In the rows, zero is written as 128.
Known rows:
duza: [175 130 100 117 134 160 117 102 156 113 136 122 138 119  98 153 140 153
 110 122 127 118 150 174 106 125 100 113 130 104 120 131 118 134]
rugre: [162 113  91 136 112  99  90 165 175 123 141 166 134 158 170 142 151  96
 119 166  99 129  89  93 113 150 170 103 119 109 106 180 117 142]
nubuge: [176 113 113 113 150 100  71  82 126 124 130  89 135 117  98 126  88 169
 106 111 120 123 150 163 100 123 103 129 153 111 140 132 105 135]
zoflarur: [176 115 112 128 117 111 117  86  78 126 143 121  70 148 130 169  84 162
 140 106 175 129  90  86 103 122 160 122 138  72 105 134 119 115]
kudros: [134 159 127  72 130 123  76 162  87 125  92  73 109 120 126 130 160 115
 108 126 165 169 151 179 110 143 112 117 127 178 139 164 132 133]
klezan: [177 140  99 119 129 180  93 139  88 126 146 146  67 162 152 169  95 130
 132 114 135 167  90 113  99 124 158 105 122  78 109 145 117 138]
pada: [176 143 118 127 142 154 116  91 148 118 121 119 135 118  99 147 124 157
 108 135 129 133 150 151 115 124  94 118 132 106 120 150 105 130]
zoski: [132 160 126  72 128 127  79 160  86 124  92  72 108 120 124 130 166 113
 109 127 163 170 150 179 110 143 110 118 128 181 139 162 132 133]
klumol: [175 114 100 135 122 164 127 107  82 120 130 164  73 150 129 166  85 149
 135 136 136 118  90  79 105 122 150 126 122  74 103 145 112 115]
gebul: [176 117 106 118 152 130  82  94 117 119 125 117 143 117  99 122 100 162
 107 132  88 122 149 155 100 123 107 120 150 123 138 142 103 147]
gipus: [173 126 100 103 135 156 118 111 136 116 144  92 142 122  98 146 130 147
 113 118 139 118 149 176 107 129 111 107 131 102 115 133 124 132]
pluze: [176 141 104 123 129 160 129  95 154 117 125 129 140 119  98 164 166 152
 109 119 147 119 150 173 111 127  96 113 129  94 116 133 115 143]
gidor: [132 121  86 138 102 191 136 115  81 123 148 133  64 160 100 152 204  74
 149 155 153 143  89  60 108 125 124 108 150 174 102 121 104 151]
mebipam: [127 116  85 137  88 178  96  94 241 121 144 166  65 125 132 148 218  78
 137 166 133 170  89  61 118 154 122 109 136 190 113 119 103 137]
rufluk: [141 147  88 136  83 153  39  82 246 116 141 165  67 152 149 164 215  81
 140 148  84 180  89  51 100 176  97 106 124 188 141 150 101  96]
tidopa: [176 115 100 135 125 163 127 105  85 119 121 164  71 145 129 167  88 154
 129 139 131 117  90  83 105 123 147 130 121  73 105 143 111 116]
klesku: [125 159 112  90 116 189 105 158  87 124 100  68  67 120  97 116 216  75
 111 165 166 180 148 158 122 167  87 112 152 192 128 121 114 147]
kobikel: [164 108  91 137 112  87  42  95 205 125 131 165  92 120 168 137 108 152
 111 142  89 134  90  74  99 126 166 115 129 135 138 137 105 137]
sazen: [177 116  91 133 115 170 127 115  84 122 133 165  73 153 133 172  91 144
 140 117 131 116  90 134  98 122 151 121 122  73 107 129 118 141]
lozas: [172 138  90 136 143  89  34 153 249 124 149 166  67 145 162 170 132 144
 109 131 155 173  91  72 104 131 169 110 119 131 136 140 121 112]
drabi: [175 113  92 129 112 171 127 121  82 123 142 161  77 158 135 169  94 134
 146 113 142 115  90 131  98 123 160 113 123  73 104 128 122 140]

Facts:
bolagris (β 894) (Σ a) (χ rastim)
bopli (β 894) (Σ c) (χ rufluk)
bravu (β 894) (Σ b) (χ flametra)
breplil (β 662) (Σ c) (χ miskubel)
bunek (β 494) (Σ a) (χ rastim)
daflurul (β 894) (Σ b) (χ melem)
dibok (β 83) (Σ c) (χ flirim)
dibrupul (β 412) (Σ b) (χ satol)
drabi (β 662) (Σ c) (χ vadres)
drata (β 601) (Σ b) (χ nuskon)
drezok (β 494) (Σ c) (χ pluze)
drodror (β 894) (Σ a) (χ pibas)
dromen (β 83) (Σ a) (χ kobikel)
drozi (β 894) (Σ a) (χ kobikel)
dufo (β 894) (Σ c) (χ gopes)
dukel (β 412) (Σ b) (χ vadres)
duza (β 662) (Σ d)
feflis (β 83) (Σ c) (χ lozas)
feskere (β 494) (Σ b) (χ treki)
fisku (β 894) (Σ b)
fivi (β 83) (Σ a) (χ lozas)
flametra (β 894) (Σ c) (χ plitir)
flirim (β 494) (Σ c) (χ skigrale)
flite (β 83) (Σ c) (χ skirom)
flunom (β 494) (Σ d)
fluskudrem (β 601) (Σ d)
flustak (β 662) (Σ c) (χ pasi)
gaflor (β 494) (Σ c) (χ tagrepu)
gakodil (β 894) (Σ b) (χ grudur)
gebul (β 83) (Σ d)
gidor (β 662) (Σ c) (χ mebipam)
gimil (β 83) (Σ d)
ginoskek (β 601) (Σ d) (χ fluskudrem)
gipus (β 662) (Σ d) (χ fisku)
givom (β 494) (Σ a) (χ dibrupul)
givum (β 494) (Σ a) (χ pafa)
gobremis (β 494) (Σ a) (χ gebul)
gopes (β 83) (Σ d)
grakli (β 662) (Σ a) (χ vadres)
greflor (β 83) (Σ a) (χ lestom)
gribra (β 601) (Σ a) (χ rufluk)
grifu (β 412) (Σ a) (χ grogobrem)
grogobrem (β 601) (Σ b)
grudur (β 412) (Σ b) (χ skigrale)
gusin (β 83) (Σ b) (χ pagak)
klazus (β 662) (Σ c) (χ lebusar)
klepla (β 494) (Σ c) (χ rufluk)
klesku (β 412) (Σ a) (χ lestom)
klezan (β 412) (Σ c) (χ pada)
klikli (β 83) (Σ d) (χ duza)
klinime (β 894) (Σ a) (χ plitir)
klodrore (β 662) (Σ c) (χ rufluk)
kloplil (β 894) (Σ c) (χ sazen)
klumol (β 494) (Σ c)
kobikel (β 83) (Σ b)
kudros (β 412) (Σ a) (χ pafa)
kudrur (β 494) (Σ d) (χ drezok)
labrus (β 894) (Σ d) (χ kobikel)
lage (β 494) (Σ c) (χ skigrale)
lebusar (β 83) (Σ d)
lestom (β 601) (Σ a) (χ gimil)
lokle (β 494) (Σ b) (χ tagrepu)
lozas (β 412) (Σ b) (χ plenol)
mebipam (β 662) (Σ b) (χ gimil)
megin (β 894) (Σ b) (χ givum)
melem (β 894) (Σ c)
miplal (β 894) (Σ a) (χ pada)
miskubel (β 601) (Σ c) (χ plenol)
mopor (β 662) (Σ b) (χ givum)
mozil (β 494) (Σ d) (χ sazen)
nibok (β 662) (Σ b) (χ pasi)
niklobir (β 494) (Σ d) (χ dibrupul)
nobor (β 412) (Σ d) (χ plustum)
nogos (β 83) (Σ c) (χ nubuge)
nubri (β 83) (Σ d) (χ stuflaflin)
nubuge (β 83) (Σ d) (χ melem)
nusi (β 83) (Σ d) (χ lozas)
nuskon (β 894) (Σ b) (χ plitir)
pada (β 601) (Σ d)
pafa (β 494) (Σ a)
pagak (β 662) (Σ d) (χ gopes)
pasi (β 662) (Σ c) (χ gebul)
pibas (β 662) (Σ a) (χ gopes)
plenol (β 494) (Σ a)
pleza (β 412) (Σ d)
plite (β 894) (Σ b) (χ pluze)
plitir (β 601) (Σ d)
plugrel (β 894) (Σ c) (χ tidopa)
plustum (β 83) (Σ b)
pluze (β 894) (Σ d)
rakon (β 662) (Σ b) (χ tidopa)
rastim (β 894) (Σ d) (χ plustum)
rikobram (β 494) (Σ d) (χ gebul)
risaken (β 601) (Σ b) (χ tidopa)
risken (β 83) (Σ c) (χ plitir)
rodratran (β 83) (Σ a) (χ rufluk)
rufluk (β 412) (Σ b) (χ gimil)
rugre (β 601) (Σ b) (χ skirom)
sadel (β 412) (Σ b) (χ satol)
saskek (β 412) (Σ c) (χ plustum)
satol (β 494) (Σ b)
sazen (β 662) (Σ c) (χ fluskudrem)
sigilun (β 894) (Σ c) (χ flametra)
siskim (β 894) (Σ d) (χ nubuge)
skagrel (β 601) (Σ b) (χ tagrepu)
skepem (β 894) (Σ c) (χ givum)
skigrale (β 601) (Σ d)
skirom (β 494) (Σ a) (χ melem)
skuri (β 494) (Σ b) (χ flunom)
skuzi (β 494) (Σ b) (χ plenol)
stazek (β 494) (Σ b) (χ plenol)
stikem (β 494) (Σ a) (χ stazek)
stodo (β 662) (Σ b)
stofles (β 601) (Σ c) (χ pagak)
stuflaflin (β 412) (Σ c) (χ lebusar)
stuma (β 412) (Σ a) (χ kobikel)
tagrepu (β 494) (Σ d) (χ lebusar)
terur (β 662) (Σ a) (χ trulim)
tidopa (β 494) (Σ c) (χ fisku)
tivis (β 662) (Σ b) (χ vadres)
toful (β 662) (Σ a) (χ fisku)
tozar (β 662) (Σ d) (χ mebipam)
traplur (β 601) (Σ c) (χ rufluk)
treki (β 894) (Σ a) (χ pleza)
trifen (β 662) (Σ b) (χ lebusar)
trotil (β 662) (Σ a) (χ lebusar)
trulim (β 601) (Σ d) (χ klumol)
trutran (β 412) (Σ a) (χ nubuge)
truzu (β 412) (Σ b) (χ rastim)
vadres (β 601) (Σ d)
vigom (β 83) (Σ d) (χ pagak)
vustal (β 412) (Σ b) (χ klikli)
zoflarur (β 601) (Σ c) (χ nubuge)
zoski (β 412) (Σ a) (χ pada)

Rows:
No name comes twice in this set of rows, the named rows included.
[128 139  90 136 121 190 133 103 150 115 149  70  84 124  95 123 216  77
 120 160 148 153 146 135 121 147  88 104 154 189 106 118 104 147]  tozar
[176 153 113  87 148 173  80 125 176 122 147  75 123 130 105 143 133 145
 108 115 135 172 150 172 109 126 108 103 129 125 123 150 119 128]  nobor

The same elements again, as new rows of numbers:
Known rows:
nogos: [120 124  26 118 167 157  85  88 162 137 147  91 115 147 106 118  89 155
 129 164 153 131 158 145 216 121 138 100 151  96 111 163 168 125  87 122
 129 112 184 151 128 147 142 150 180 162  33 163 198  97 135]
risaken: [187 150 128 139 110  98 160 193 125  76 150 166 118 146  95 126 127 103
 110 136 116 110 149 154 128 151 107 122 108 166 163 170  76  93 156  98
 118 116 128 104 177 139 131 126 144 120 159 126 147  46 143]
rikobram: [164 103 124 131 184 151 103 110 166 151  99 152 126  81 121 106 117 143
 143 153 123 118 121 151 133 172 157  70 104 178 198 168 113 149 127 114
 134 152 134 133  96  98 124 183 147 145  99  95 123 154  96]
drabi: [134 126  45  92 189 140 108 128 179 150 128 129 123 147  90 137  95 181
 128 188 144 152 147 141 205 109 134  95 169 104 151 160 165 116 116 138
 113 102 175 127 112 142 143 151 127 150  57 129 146 128 145]
treki: [143 129 123 145 120 100 111 140 137  91 123 136 100 165 140 183 122 130
 141 120 103 129 168 133 126 150 136  96 118 134  89 100 123 161 131 124
 112 141 147 157 153 110 135 151 138 125 122 126 133 107 121]
bolagris: [143 142 123 126 137 132 124 142 125 100 147 145  94 191 126 139 137 144
 162 146 130 109 142 141 160 158 140  75 108 152 113 143 125 132 153 121
 112 124 150 132 161 137 165 145 145 113  98 123 160  90 127]
pibas: [139 130 133 132 146  94 143 174 128 128 120 139 110 138 121 196 109 133
 143 147 103 158 166 130 113 123 145  88 119 128 110 114 130 156 146 116
 110 141 155 149 148 121 135 135 125 102 129 115 104 103 139]
gidor: [138 124  36  87 188 136 108 127 174 157 137 142 122 150  89 146 102 176
 124 183 147 141 151 147 195 107 126 100 175 102 159 159 160 119 107 149
 114 101 175 147 115 146 131 155 114 153  50 121 157 136 134]
kobikel: [161 138 123 172  98  84 143 164 113  53 150 122 120 111 112 162 119  74
  97 106 100 110 175 136 123 135 101 148 111 134  92 124  79 124 133  73
 118 120 116 157 163 120 103 134 170 107 159 148 124  29 126]
stodo: [182 142 129 155 116  65 157 199 128  83 126 150 137  95 101 182 120  86
  99 121  93 134 175 141  87 117 105 146 120 134 131 132  84 127 155  87
 115 129 127 137 164 123 101 114 136 120 177 131 105  55 138]
skuzi: [203 137 134 138 114  85 133 208 151  89 148 178 121 135 104 139 132  93
 117 124 110 101 151 147 114 140  93 111 115 154 196 160  90  87 166 113
 125 124 143  90 160 123 119 125 134 140 150 133 147  52 145]
rodratran: [129 134  97 129 153 133 121 136  99 128 191 147  94 174 118 155 143 120
 155 136 146  82 148 146 148 146 131  86 114 135 109 138 121 139 133 120
 122 112 157 179 157 150 138 147 142  96  70 123 176  74 104]
megin: [182 153 127 145 100 109 149 169 120  51 147 155 115 157 107 122 142 102
 118 126 117  93 147 154 145 156 105 131 110 163 130 168  77  97 160  90
 115 109 117 119 178 141 136 129 155 123 150 132 156  40 131]
gusin: [156 149 123 152 111 117 161 167 100  65 172 130 110 139  99 117 134  91
 116 133 125  92 149 146 157 145 109 127 102 153 114 171  79  95 153  70
 119 100 116 134 174 147 133 130 173  95 139 140 148  13 133]
plitir: [158  97 133 144 157 132  99  94 162 123  78 122 134  70 131 143 105 131
 123 135  97 146 147 144 128 173 164  98 113 165 152 135 100 181 110 104
 131 157 116 168  96  75 111 194 147 134 128  95  84 164  89]
sigilun: [129 125  50  98 153 153  98  98 180 106 124 120 104 185 108 114  98 184
 126 174 138 135 147 140 233 139 131  98 168 117 129 153 153 111  99 144
 111 100 154 136 120 135 151 177 136 158  56 130 166 132 138]
traplur: [147 116  34  88 170 135  99 119 177 142 143 157 109 177  95 137 101 174
 113 171 147 127 154 153 194 131 121 101 177 113 173 151 145 115  83 172
 118 103 173 154 121 140 124 176 105 164  48 115 182 148 125]
greflor: [127 137 103 132 153 135 122 136 103 124 186 139  95 170 119 149 140 123
 156 139 144  90 149 143 152 145 133  81 109 136 102 139 125 137 139 113
 120 116 158 166 156 146 146 143 151  96  76 129 171  69 113]
bopli: [137 120  32  93 158 147  89  95 172 118 141 144 105 188 106 133 112 173
 122 161 149 112 152 150 215 135 117 109 178 110 143 150 146 117  87 165
 116  95 160 166 121 142 127 179 117 166  41 121 187 142 117]
nobor: [124  98 122 145 197 155 112 109 159 152  97 138 109  51 136 108 117 143
 172 163 125 102 118 128 139 139 149  61  99 159 163 166 143 137 144  94
 120 148 117 146  75 119 108 167 156 140  76 104 116 131  97]
nibok: [183 152 127 137 133  96 168 201 116  95 149 163 131 121  89 141 136 100
 120 144 119 113 147 150 119 127 108 127 112 152 153 175  87 100 174  83
 116 112 132 109 171 149 129 107 146 113 155 128 133  38 143]

Rows:
No name comes twice in this set of rows, the named rows included.
[118 123 112 132 165 112 140 178 128 147 151 176  75 141 131 160 123 141
 180 158 133  96 144 126 116 112 120  53 108 132 135 131 155 112 153 134
 102 134 155 143 134 158 118 127 119 123  74 116 166  86 131]  klesku
[184 148 113 155 143  73 153 204 138  83 149 188 118 124  90 133 128 115
  93 132 118  90 145 148  85 141  94 111 107 168 166 139  83  96 149 100
 100 121 140  88 167 134 110 127 136 143 161 132 153  52 140]  lokle
[179 152 129 145  98 109 155 170 118  50 146 153 113 158 106 120 138 103
 120 128 115  97 148 153 147 157 105 131 109 165 130 168  76  94 158  91
 113 109 113 117 178 141 138 130 154 121 154 130 153  40 133]  bravu
[123 128 109 144 161 117 134 175 132 155 133 156  86 125 139 152 107 132
 187 155 132 113 147 129 106 109 134  47  92 130 127 145 170 121 152 121
 112 151 175 125 149 159 130 100 155 142  77 141 183  70 148]  trutran
[123 140 111 134 152 138 123 136 108 117 176 124  94 168 120 140 135 128
 159 144 140 100 145 137 161 145 140  75 104 137  93 142 130 134 147 101
 119 118 158 146 155 141 159 142 166  95  83 136 160  62 124]  dromen
[157 101  60 109 149 106  47 116 220 124 110 115 128 148 118 182  90 150
 106 139 110 156 180 126 189 119 115 112 186  83 155 106 162 138  99 161
 127 124 179 137  90  85 116 179 123 178  70 145 125 155 137]  miskubel
[187 138 117 149 116  61 159 200 116  93 140 177 134 102 100 197 132  79
  96 115 102 119 180 151  74 118  93 156 131 133 143 131  75 131 141 108
 119 124 129 168 168 132  83 120 114 120 165 117 122  67 119]  mebipam
[176 162 111 150 156  85 157 197 121  91 156 170 135 108  83 146 144 106
 107 138 124  97 143 148  99 125 101 128 110 152 137 155  88 109 173  73
 104 109 139 102 169 144 122 107 147 121 156 133 131  40 133]  trifen
[187 154 115 154  99 108 143 167 119  64 143 152 121 144 112 124 136  91
 122 119 120  96 154 160 128 153 108 135 101 158 131 177  84 109 153  90
 126 122 132 120 190 144 135 112 171 141 145 145 179  36 135]  daflurul
[175 117 142 168 110  57 106 201 170  83 125 151 116  81 140 194 125  67
 134 100  85 101 177 107  95  97  72 121 126 105 149 111 126 100 179 101
 120 138 132 121 117 105  77 114 142 148 137 155 106  46 141]  lozas
[149 109  38  90 172 127 104 135 186 155 136 169 102 170  95 138  90 179
 114 175 144 133 155 147 181 127 117  87 176 116 197 145 150 104  78 186
 115 110 175 144 115 140 113 176  93 172  50 113 185 152 135]  klepla
[162  90 129 149 166 118  95 108 173 140  74 142 130  57 134 150 101 130
 121 132  97 140 149 141 103 165 156  89 113 164 175 127 110 175 108 116
 132 167 129 158  88  74  96 190 139 153 122  99  94 168  93]  flunom
[165 120 115 151 128  81 117 175 147 143 106 155 110 129 138 189  89 119
 139 126 102 157 176 142  71 135 145  77 101 134 140 112 139 163 113 142
 125 176 188 137 165 117 120 122 141 158 123 139 169 106 146]  skirom
[139  93  99 152 168 140  83  64 131 129 124 121 131  62 136 158 131 101
 123 111 118  96 155 147 125 165 142 122 122 141 121 129  99 193  94 100
 143 142 116 233  91  91  82 198 154 123  86 101 114 146  51]  gimil

Now the same elements, written a new way:
Known rows:
trutran: [127 184 171 189 103 137 102 103 130  80  86 144 189  79]
vigom: [110 107 114 129 169 142 143 149 126 149 185 138 122 132]
pada: [146 132  94 123 132 120 144 123  99 146 133 135 113 146]
duza: [145  95  96 113 120 128 120 169 136 146 154 123 112 144]
kloplil: [ 77 160 164 119 142  89  78  99 130  78 111 137 117 131]
pasi: [ 91 152 126 123 128 108  58 129 161 112 108 144 125 107]
dukel: [158  81 116 115 131 134 178 157 105 153 182 102 121 168]
pleza: [149 106 108 109 130 110 130 152 110 152 151 126 116 144]
skepem: [ 72 162 170 119 150  91  81  97 129  77 118 141 117 133]
flunom: [152 107  92 130 149 126 136 142 114 165 148 127 112 125]
skigrale: [146 132  95 122 133 119 143 124 100 148 133 134 113 147]
miskubel: [ 99 187 134 113 103 121  90  77 134 115  85 138 103 110]
gidor: [ 57 121 131 121 118 108  95 139 167  83  95 135 109  84]
tozar: [106  67 104 111 111 128 158 177 142 118 141 116  96 123]
mopor: [151  72 107 118 120 150 168 172 129 149 184 107 120 167]
zoflarur: [ 78 193 121 195 149 114  72  87 119  70  90 141 142  69]
drabi: [ 69 147 138 124 142 117  67 128 161  93 117 131 122 105]
nusi: [126  99 113  99 106 175 147 144 148 152 158  90  76 121]
klesku: [109 147 183 126  87 124 148 110 139  94  72 148 157  95]
lebusar: [155  95  67 122 158 135 114 167 134 172 133 102 117 125]
gobremis: [127 173 172 153 130 147 125  87 137 117  91 149 169  99]

Rows:
No name comes twice in this set of rows, the named rows included.
[ 74 147 152 100  96 143  76 119 174  95 116 113  90 107]  breplil
[166  82 109 117 116 166 191 142 119 169 174  92  96 147]  skuzi
[110 149 116 110 163  88  50 124 138 122  83 110 128 113]  stuflaflin
[ 99 139 102 131 212 111  54 115 146 122  76  87 122  94]  gaflor
[ 71 160 158 119 157 100  79 108 133  97 124 135 127 109]  saskek
[ 74 158 153 120 154  99  76 111 134  98 119 132 124 107]  klezan
[115 166 179 136 102 148 108 114 161 101  99 147 168 117]  toful
[132 175 184 126  83 174 134  78 154 121  87 127 138  98]  stikem
[134 184 152 136  76 128 146  82 125 109  46 169 161 102]  lestom
[125 105 138 112 138 110 141 139 107 110 156 117 103 168]  labrus
[185  82  85 132 132 141 177 151 107 186 166 117 120 148]  satol
[119  95 115 117 140 135 131 164 137 129 168 115 109 147]  gipus
[100 168 142 144 122  86  62 105 126  85  98 145 126 114]  melem
[105 168 165 137  83 131 169  84 128  87  47 158 150  95]  gribra
[ 69 165 174 119 150  87  83  96 127  77 123 149 121 135]  dufo

